Here is a tiny trained network, its code and every weight. The questions are about switching its units off for an input and a class, where a switched-off unit gives its printed mean instead of its output.

import numpy as np


def w(rows, s, z=0):
    codes = np.array(rows[::2]) - 128.0
    scale = np.full(codes.shape[1], s)
    scale[-1] = z or s
    return codes * scale


def norm(h):
    return h / np.sqrt((h * h).mean(-1, keepdims=True) + 1e-5)


def f(y):
    return np.maximum(y, 0)


def log_softmax(a):
    a = a - a.max(-1, keepdims=True)
    return a - np.log(np.exp(a).sum(-1, keepdims=True))


def net(x, mask):
    res = np.array(x, float).reshape(1, 5) / 4 @ E
    u = 0
    for l in range(3):
        y = f(norm(res) @ A[l][:, :-1].T + A[l][:, -1])
        res = res + np.where(mask[u : u + 12], y, B[l][:, -1]) @ B[l][:, :-1]
        u += 12
    return log_softmax(norm(res)[-1] @ U[:, :-1].T + U[:, -1])


A, B = {}, {}
E = w([
[129,127,127,129],'x0',
[138,42,150,132],'x1',
[123,203,254,119],'x2',
[128,129,129,127],'x3',
[36,73,146,181],'x4',
],0.0073)
A[0] = w([
[61,140,208,173,55],'0.n1',
[64,179,103,184,138],'0.n2',
[84,152,159,46,99],'0.n3',
[125,172,54,190,72],'0.n4',
[34,106,106,132,97],'0.n5',
[180,154,188,131,106],'0.n6',
[46,214,84,93,252],'0.n7',
[62,129,149,180,48],'0.n8',
[45,122,1,192,148],'0.n9',
[211,66,72,48,179],'0.n10',
[141,114,150,194,173],'0.n11',
[99,150,147,57,122],'0.n12',
],0.0084,0.0031)
B[0] = w([
[87,174,30,22,204],'0.n1',
[172,140,141,208,183],'0.n2',
[175,57,132,108,163],'0.n3',
[69,213,145,185,168],'0.n4',
[154,71,202,187,189],'0.n5',
[189,106,135,85,184],'0.n6',
[157,175,131,203,228],'0.n7',
[84,141,1,117,172],'0.n8',
[110,123,195,178,254],'0.n9',
[128,168,64,35,227],'0.n10',
[195,169,127,8,171],'0.n11',
[133,67,90,153,159],'0.n12',
],0.0068,0.0057)
A[1] = w([
[212,176,99,79,238],'1.n1',
[78,63,173,199,85],'1.n2',
[78,117,254,150,243],'1.n3',
[155,6,240,96,71],'1.n4',
[219,70,179,53,21],'1.n5',
[150,105,14,124,247],'1.n6',
[194,58,184,97,129],'1.n7',
[137,192,136,162,126],'1.n8',
[164,96,135,218,161],'1.n9',
[60,25,173,126,101],'1.n10',
[94,43,89,65,86],'1.n11',
[95,36,132,214,5],'1.n12',
],0.0083,0.0018)
B[1] = w([
[60,149,173,183,255],'1.n1',
[176,126,147,66,191],'1.n2',
[65,98,2,103,194],'1.n3',
[130,104,122,110,189],'1.n4',
[110,97,88,173,196],'1.n5',
[133,106,130,167,211],'1.n6',
[175,182,162,134,177],'1.n7',
[130,81,58,146,184],'1.n8',
[66,66,233,79,177],'1.n9',
[177,141,150,57,192],'1.n10',
[192,70,112,9,194],'1.n11',
[179,95,230,123,193],'1.n12',
],0.0064,0.006)
A[2] = w([
[219,144,123,120,153],'2.n1',
[150,161,175,193,115],'2.n2',
[108,70,121,106,103],'2.n3',
[192,47,63,115,126],'2.n4',
[193,57,219,141,254],'2.n5',
[166,156,165,220,156],'2.n6',
[103,220,59,124,163],'2.n7',
[246,98,236,58,11],'2.n8',
[31,164,42,188,176],'2.n9',
[167,158,128,69,98],'2.n10',
[212,122,109,103,88],'2.n11',
[160,93,2,70,92],'2.n12',
],0.0089,0.0038)
B[2] = w([
[70,132,207,115,192],'2.n1',
[101,125,165,18,180],'2.n2',
[149,241,75,156,170],'2.n3',
[130,149,235,56,201],'2.n4',
[136,245,63,205,254],'2.n5',
[91,146,167,3,203],'2.n6',
[229,56,76,126,228],'2.n7',
[139,64,99,230,227],'2.n8',
[213,99,64,193,231],'2.n9',
[26,64,154,231,179],'2.n10',
[27,80,144,161,176],'2.n11',
[53,177,104,115,214],'2.n12',
],0.0053,0.0062)
U = w([
[202,160,39,169,182],'0',
[65,131,215,248,195],'1',
[46,96,112,1,201],'2',
[197,8,235,108,4],'3',
[181,234,233,47,36],'4',
],0.017,0.0027)

Each question gives the input, the list of numbers given to net, and the class t.
The units are the neurons (one row each of A and B). Each row of codes is followed by its name. A weight is (code - 128) times the scale printed after its matrix; where a second scale follows, it is the last column's (A, B and U).
mask holds one flag per neuron, layer by layer. A switched-off neuron (its flag False) gives its mean, the last column of its row in B, instead of its output. The means were averaged over made-up inputs and are rounded, as every weight is.
A unit's drop is (log p(t) with every unit on - log p(t) with that unit switched off) / (log p(t) with every unit on - log p(t) with every unit switched off).
unit that matters most: the unit with the biggest drop
k most important neurons: the k neurons with the biggest drops, biggest first
top k neurons in layer l: the k neurons of layer l with the biggest drops, biggest first
drop when u is switched off: that unit's drop, to one decimal
input [-2,2,-8,2,-2], class 2: unit that matters most => 0.n10
input [-1,4,1,-7,1], class 2: top 3 neurons in layer 0 => (0.n7, 0.n2, 0.n1)
input [5,-3,6,0,1], class 0: top 3 neurons in layer 2 => (2.n7, 2.n4, 2.n9)
input [1,1,-7,3,1], class 3: top 3 neurons in layer 0 => (0.n1, 0.n9, 0.n7)
input [7,-6,7,4,1], class 0: top 2 neurons in layer 1 => (1.n12, 1.n8)
input [-5,1,-5,0,1], class 3: top 2 neurons in layer 0 => (0.n9, 0.n1)
input [7,5,-8,-2,1], class 3: top 2 neurons in layer 0 => (0.n1, 0.n9)
input [-3,2,-6,-4,0], class 2: 2 most important neurons => (0.n10, 0.n7)
input [8,1,-2,3,-8], class 2: 2 most important neurons => (0.n7, 2.n5)
input [-7,-1,-8,-5,2], class 1: 2 most important neurons => (0.n9, 2.n5)
input [-3,1,-3,-7,-6], class 2: 3 most important neurons => (0.n10, 0.n7, 2.n5)
input [2,3,-1,6,7], class 3: 2 most important neurons => (1.n12, 0.n5)
input [-6,-2,7,4,2], class 0: 2 most important neurons => (0.n10, 1.n12)
input [2,7,-4,-6,8], class 3: most important neuron => (1.n12)
input [-1,1,1,4,8], class 2: 2 most important neurons => (1.n3, 0.n1)
input [-7,5,-1,-3,5], class 3: 2 most important neurons => (1.n12, 2.n8)
input [8,3,-4,3,-6], class 2: drop when 0.n4 is switched off => 0.0
input [7,3,5,8,-6], class 1: drop when 2.n8 is switched off => 0.2
input [5,6,-1,4,7], class 3: drop when 1.n12 is switched off => 1.1
input [5,2,4,4,-7], class 1: unit that matters most => 2.n8
